[  6   5   7  -5   0   1  -2   2 -13  20   2   7  -1   4   2   1   5   1
   4   1  -4  -2 -12   8   2  -2 -15  -1   1   4   0   1   9   1   0   3
   5]  C/<51>
[ -6  -5   5   4  -4  -2  10   1 -10 -59 -11   9   2 -13 -12  -4   5   1
  -3  -2  -6   5   9  -2   5   4 -17 -19  -6  -9  -7  -5   5  -1  11   5
  -6]  Y/<46>
[ -3  -8   3   1 -10  -1  -3   1 -12 -28 -14  12   1 -12  -3  -3   2  -3
   2   2  -7   2   3   2   8   7  -9  -3 -10  -1   7   0  -1  -2   6  13
   3]  Y/<45>
[ -2   2  -5   2  -7   0   5  -1  -9 -25  -3   9   4  -3  -9   3  -2 -14
   4  -1  -3  -1   2   3   3   1 -27 -11   2  -7   4 -12   2  -4   5  18
   3]  Y/<45>
[ -3   0   2  -5  -2  -1   5  -3 -12  24   2  12  -4   8  -8  -3   0   7
  10   0   2  -2  -2   3   3  -3 -19   5  10  -2   0  -6   6   0   5  12
   3]  C/<52>
[  3  -1   1  -2 -12   2  -4  -1 -23 -29  10  -1   5   6   4  -1   6  -1
   4  -5  -3   0   0   5  -1  -5 -11  11   8   9   9  -4   2   2   6  15
   3]  C/<51>
[ -3  -9   7   2  -1   2   6   6  -6 -47 -10   9 -10 -10 -13  -7  -5   3
   2  -5  -2   2   2   0   4   2  -6 -13 -11  -9   0  -1  -3  -2   7   3
  -1]  Y/<46>
[ -2  -3  -1   1  -3  -1   9  -3 -18 -51  -8   9  -2 -18 -10  -3   4  -7
  -3  -1  -2  -2  -2  -1   3  -1 -19 -14   0 -17  -7  -1  11  -1   4  12
   6]  Y/<45>
[  0   0   1  -4   2  -3   4   0 -12  62   0   3   0  -1   7  -1   4  12
   5   9  -2  -7  -1  -6  -1  -6 -15   8   3   2   2   0  16  62   1  17
   4]  C/<52>
[ -2  -4  -7   0  -2   0   9   5  -5 -49 -14   6  -9  -7  -3   4   3 -12
  -1   0   1   9   0  -2   1   6 -10  -5  -1  -9  -4  -4  -3   2   5  -4
   8]  Y/<45>
[  0  -7   1  -1  -3   1   6  -2 -26 -24 -14  10   2  -3  -9 -10   8  -5
  -8  -7  -2   5  -4   0   7  -1 -19  -6  -2  -9   1  -1  12   1  12  12
  -3]  Y/<45>
[ -3  -5  -6   0  -9   3   1   5  -6 -29 -12   8   3  -9 -12  -2  -1   2
  11   3  -8   2   0   3   0   6  -8 -21  -2 -13  -7  -4   1   1   5  11
   4]  Y/<46>
[ -3   5   1   2  -7  -2  11   2 -26  -7  11   9   3  -3   3  -1   4  10
   1   1  -2  -3   0   5   2  -4 -11  12  -5   6  11   5   7   0   4  17
   2]  C/<51>
[  0   5   0   0  -2  -1   0  -5  -8   2  -1   6   3  -2   6   3   2  10
   5   0  -1  -3   1   7   4  -2 -19  -1  14  14   4   3   7   3   3  12
   3]  C/<51>
[ -1  -2   1  -4  -8  -3  -4   2  -7 -60 -10   3   2 -13  -8  -2   4  -9
  -2  -8  -4   0   2  -3   4   5  -9 -13   6  -9   2  -4   4  -3   4  16
 -40]  Y/<46>
[  5   2   2  -3 -12   4   1   2 -12 -23   1  12   2  -4   3   3   4   5
   2  -8  -9   2   9   1   3  -9  -5   2   1   3  -1   1   5   4   6  11
   0]  C/<51>
[  4  -3   4  -4  -3  -4 -11   3   2 -42 -26   9  -8 -31  -8   1   0   3
  -2  -2   1   1   1  -1   6  -1   4  -3  -3  -3  -2  11  -3  -7 -17  -2
  -3]  Y/<45>
[  9   6  -1 -14   0  -5   6  -4 -12  13   5   7  -1   5   7   7   2   7
   2   3  -1   3   2   2   3  -3 -15  -7  -2  -1  -1  -1   7   3   2  10
   7]  C/<51>
[  4   3   0  -2  -3  -1  -1   0 -15  62  -1   7   4   5   4   5  -2   5
  10  -2   0  -2   0   9   3  -4 -17  15   6  -2   7   4   6  -1   3  47
   4]  C/<52>
[  1   6   1  -3  -8  -2   0   2 -19 -24   3   9  -1  -7  13   7   3   2
   2  -4   6   2   0   3   6  -1 -21  -3   5   5   1   0  13   0   2  23
  -7]  C/<51>
[ -1  -1   2  -4  -6   5  15  -2  -5 -16   2   5   0 -10   0   2   4   0
   9  -5  -5   1  -1   0  -1   5  -6  -8   1 -10   3  -2  -4  -3   5   4
   5]  Y/<45>
[ -1  -4   3  -3  -3  -5   0   4  -9   1 -18  10  -1  -9 -16  -5   0   2
   3  -1   2  -8   1  -5  -3   2 -11 -15  -9  -8   0   1  12  -7   4  11
   6]  Y/<46>
[  4  -2   1   4  -1   0   4  -5 -16 -62  -8  17   4 -13 -28  -2   0   3
   1 -11   0  -2   3  -2   5   5 -18 -23  -1 -16   0  -2   8  -2  11  20
   0]  Y/<46>
[ -3  -7   7  -8  -7   1  -1   3  -4  -5 -16   9  -5 -13 -14  -2   1   3
  14   9  -5   3   6   5   1   5  -7  -6   0  -8   1  -5  -9   1   6  -1
   1]  Y/<45>
[ -1 -10   6  -4  -4  -3   3   0 -10 -28  -8  10  10 -11 -17  -1   2   9
  13  -5  -4  -5  -2  -3   2  -5   3  -2  -9   4   2  -3  -8  -3   4   1
   3]  Y/<46>
[  4  -2   7   1   5   1   3   2 -13 -34 -30  14   1 -11  -2  -2   3  -3
   5   0  -7   5  -1  -6   7   3 -19  -6  -1  -8  -6   0  -5  -6   7   2
  -3]  Y/<45>
[  3   1   3  -4   1  -1   6  -8 -16  -9   4   7  11   6   6   7  -4   5
   7   3 -11   4   1   6  -2  -1 -26  -1   6  -2  -2   3   8   3  12   6
   2]  C/<51>

[  2  -3   1  -3  -4   0 -11   0   2   3   1  -1   0  -1   2  -1   1   4
   0  -2  -5  -2  -2  -2   1   0   4  -1 -11   0   3   0   0  -4  -1   2
   3]  keka/H
[  1   0   2   3 -12   1 -15  -1   3  -2  -3   0   1  -7   4  -4  11  -1
   3  -1  -2   1  -5  -2   1   2  -4  -2 -18   3   2  -2  13  -1   4   7
   0]  mulaz/Z
[  0  -2  -5  -4  -4  -2 -12   1   2   0   2   3  -1  -2   2   7   1  -4
  -1  -2  -3   4  -6   1  -2   1   2  -2 -10   1  -4   2  10   1  -1  -4
  -4]  keka/H
[ -1  -2  -7  -3 -10   2 -12  -4   1   1   1   1   3  -6   0   1   0   1
  -1   2  -1  -3   0   3   3   8   2   0  -2   4  -1  -3  -1   1   5  -1
   2]  keka/H
[  2  -4   5   0  -6   3  -3   0   3   5   1   1   2  -9   2   0   3  -3
   0  -7   0   5  -1  -2  -2   6   0   0 -11  -3   1   0   4   0   7   8
   0]  mulaz/A
[  3   1  -3  -1   0   0 -12   2   0  -1  -3   2  -2  -4   3   2   3   0
  -1   1   3  -1  -3  -2   3   4   2  -1  -7   1  -1   1   7   0   0   0
   0]  keka/H
[  0   2   2   1  -8   2  -3  -1   0   3  -5  -3   3  -5   1  -2  -1   2
   1  -3  -6   2  -3   0   3   5  -1  -3 -20   1  -1  -3  10   0   2   3
   0]  mulaz/A
[  1  -2  -5   1  -7   0 -12   2   2  -2  -4   4  -3 -10   6   4   6  -5
  -1  -1  -1   2  -9   3  -2   1  -1  -3 -16   6   1  -1  13  -3  -1  -2
  -2]  mulaz/Z
[ -4   1 -13   0  -5  -4 -14  -2   3   2   0   0   0  -1  -1   1   2   3
  -1  -3   0  -4  -3   5   4   5   3  -1 -12   4   2  -2   9  -2   2  -7
   2]  keka/S
[  0   0   3  -1  -6  -2 -13  -1   0   0  -3  -2   2  -1   1  -2   4   3
   3   1  -1  -4  -7   2   2   2   0   0 -10   2  -2  -1   5  -2   6   2
   0]  keka/H
[ -1  -1  -4  -2  -4   3 -21  -1   0   2   3  -2   2  -1  -1   1  -3   2
   2   1  -4  -1   3   4   4   5   4  -2  -7   0  -1  -1  -2  -6  -1  -2
   1]  keka/S
[ -1   0   4  -1  -7   1 -14   1   6   1  -1   2  -3  -6   4   4   8   4
   0   2  -4   1  -2  -3   0   2  -4  -4 -22   1   1  -1   6   0   3   4
   4]  mulaz/A
[ -4   0  18  -1  -6   1  -6   0   3   9   1  -3   3  -5  -5  -5   4  11
   5  -4  -4  -2   7  -3   2  -1  -2  -1 -23  -4  -1  -2   1   0   6  11
   0]  mulaz/A
[ -1  -5   5  -3  -1   0 -10  -2   2   4   5  -3   2  -1  -2  -1  -4   4
   0  -2  -5  -2   6   4  -1   2   6  -4  -5   0  -3  -2  -3  -1   0   0
   4]  keka/S
[  1   1  -6   1  -8   0 -12   0   3  -3  -7   4  -4  -7   9   4   8  -6
  -4   4   3   4  -9  -1  26   4  -2  -1 -13   3   2  -6  18   1   7  -1
   0]  mulaz/Z
[ -5   1 -14   0  -6   0 -17   1   2  -1  -3  -1   0   1   0   0   2  -1
   1  -1  -5  -2  -3   7  -2   6  -2  -3 -11   5   3  -4  11  -5   3  -8
   3]  keka/S
[  5   1   0   2  10  -7  10   4   3  -4  -1   4  -5   8   5   7   0  -7
  -2  -2  -1   2 -11  -4  -3 -13   2   0  -6  -1   9  -1  21   6 -15  -8
   1]  gipi/T
[  1  -1   1   1  11  -4   5   4   3  -2   0   3  -1  12   2   3  -3   1
  -2   0  -5  -1  -4  -3  -3 -10   3  -1  -4  -4   8   1  12  -2 -16  -5
   1]  gipi/L
[ -8   0   0  -2  -7   0 -10  -2   0   0   0  -2  -1   0   4   1   5   1
   1   1  -3  -3  -3   0   2   2   3  -2  -8   2   1  -3   4  -7   1   2
  -1]  keka/H
[  0  -1   0  -1  11  -2   2   2   2  -2   2   0  -3   9   2   3   4   5
  -2   1  -2  -3   2  -5  -1 -10   3   2  -4  -1   6  -2   2   3  -9  -7
   1]  gipi/T
[  2  -1  -1  -3  -3   1 -10  -3   4  -5  -4   3  -3  -5   2   0   4   2
  -3   4   0  -1   0   2   2  -1   0  -2 -11   4   0  -1  11   5   3   0
   0]  mulaz/Z
[  0  -1  -2  -2  -9   2 -12   1   2  -1   0  -2   1  -5  -5   3   4   1
   0  -2  -1  -3  -1   4   2   2   2  -1 -14   1   3  -4   3   1   4   1
   2]  keka/H
[ -1   2  -8   4   6  -5  -2   0   1  -8  -3   6  -2  11   3   5   4  -6
  -2   0  -4   3  -9  -1   3  -7   4  -4  -4   0   7  -2  24  -4 -13  -9
  -4]  gipi/L
[  0  -4   3  -6  -5   3 -14  -2   1   3   5  -5   3  -2  -1  -2  -1   6
   1  -2  -5  -5   3   4   3   4   2  -1  -8   0   0  -4   0  -4   2  -4
   4]  keka/S
[ -1   1   1   0 -11   1 -13   0   4   1  -6   1   0  -4   4  -1  10   2
   3  -1  -2   1  -5  -1   2   2  -5   1 -20   2   1  -2  13  -2   6   8
  -1]  mulaz/A
[  4   1   0   2   9  -5   9   4   4  -6   1  -1  -4  11   2   2   2  -5
  -6   0  -2   1  -8  -3  -3 -12   3  -2   3  -1   7   4  17  -1 -13  -7
   2]  gipi/T
[ -1  -4   7  -3 -15   1 -15   1   1   1   4   0  -3  -6   3  -1   8   4
   0   1   0  -3  -3  -1   7   3   0  -3 -17   2  -1  -2   7  -2   7   5
   0]  mulaz/A
[  1   0   4   2   7  -3   6 -11   2  -3   0   2  -4  10   6   6   6  -2
  -2   3   2  -2  -5  -7  -3 -15   1   1  -3  -4   6   4   7   3 -11  -1
   3]  gipi/T
[  0  -1   3  -3  -3   2  -8  -7   2   7   4  -4   6   2  -3  -4   0   5
   1  -4  -3  -3   0   0   1   4   4   1 -11  -4   3  -2  14  -6   0   3
   1]  keka/H
[  3   3   0   0   5  -4   3   5   4  -7  -4   2  -2  11   1   2   9  -1
  -1  -1  -4  -1  -6  -3  -3 -19   3  -2  -9  -5   7  -1  19   0 -19  -5
   3]  gipi/T

[ -8   5  -1  12   0  15  -4  -1  -3  -7  -6   7  26  -8   0  -1  17  -3
 -11   0   8  -6   3   5  -3   1 -22  -3  -9  -7  16 -10   7  -9  15  -3
 -13]  raziz/Luder
[ -8   5 -19   5   6   8  -2   1   0  -8   6  -3  32  -2  -3  -5   1  -3
   1 -10  17 -14  -3   4   8  -5 -13  -6  -3  -5  11 -10  -3  -9  16  -7
 -22]  raziz/Fak
[ -3   8  -5   3  15  27  12   4  -4   3  -1  11  46   5  10   7  17 -18
 -23  -3  15 -13   2  -1  -6   6 -16 -10  -6   1  -6  -6  -8  -7  26  -1
 -31]  tos/numo
[  0   9 -10  11   6   7   4  -7  -6  -1  -3   8  -3   0   2   3  14  -2
 -20   2   3   8  11   1   0  12 -21   1  10   2  10  -2  10 -11  14  23
 -15]  zozub/Dunak
[ -2  11  -2  15   2  12  -8  -4   0   0   8  11  10  -6   1   2   8  -4
  -6   4  17   9  -3   5   2   1 -15  -3  19  -2  24 -16   3 -15  11  10
 -16]  zozub/Dunak
[ -8   5  -3   7   0  17 -12  13  -5  -9  -1   6  38  -6  11  -4   8 -11
  -5  -3  25 -11   4  -1  -4 -12 -13  -9   2  -4  13 -11   0  -2  22 -10
 -23]  raziz/Luder
[-13   0  -4  10  -3  15   9   7 -13  -5  -7  11   7  -4   4   5  17 -15
 -23 -10  -2   2   7  -3   1   0 -13   1   4   2 -10  -2   3   4  10   1
  -8]  tos/vuv
[ -4  11  -2   7   0  12 -10   3  -4  -4  -1   7  31  -3   3  -2   6  -4
  -8  -1  14  -4   3   9  -5  -4 -18  -6  -3  -2  10 -22   4 -15  11  -6
 -22]  raziz/Luder
[-10   1  -2  11   9  11  23  -8  -9   1   0  -5  21  10   4   7  28   2
 -29   3  -6  11  11  -4  -6   7 -33  -7 -12   4  21 -11  16 -11  16  -1
   2]  raziz/Fak
[  0   3 -16   7   4  18 -18  -5   9  -2   3  10  21  -7   7  -1  -2 -10
   8 -10  21 -20  -6   7   1  -5 -11 -15  29  -9  11 -12 -10 -15  17   1
 -41]  zozub/Dunak
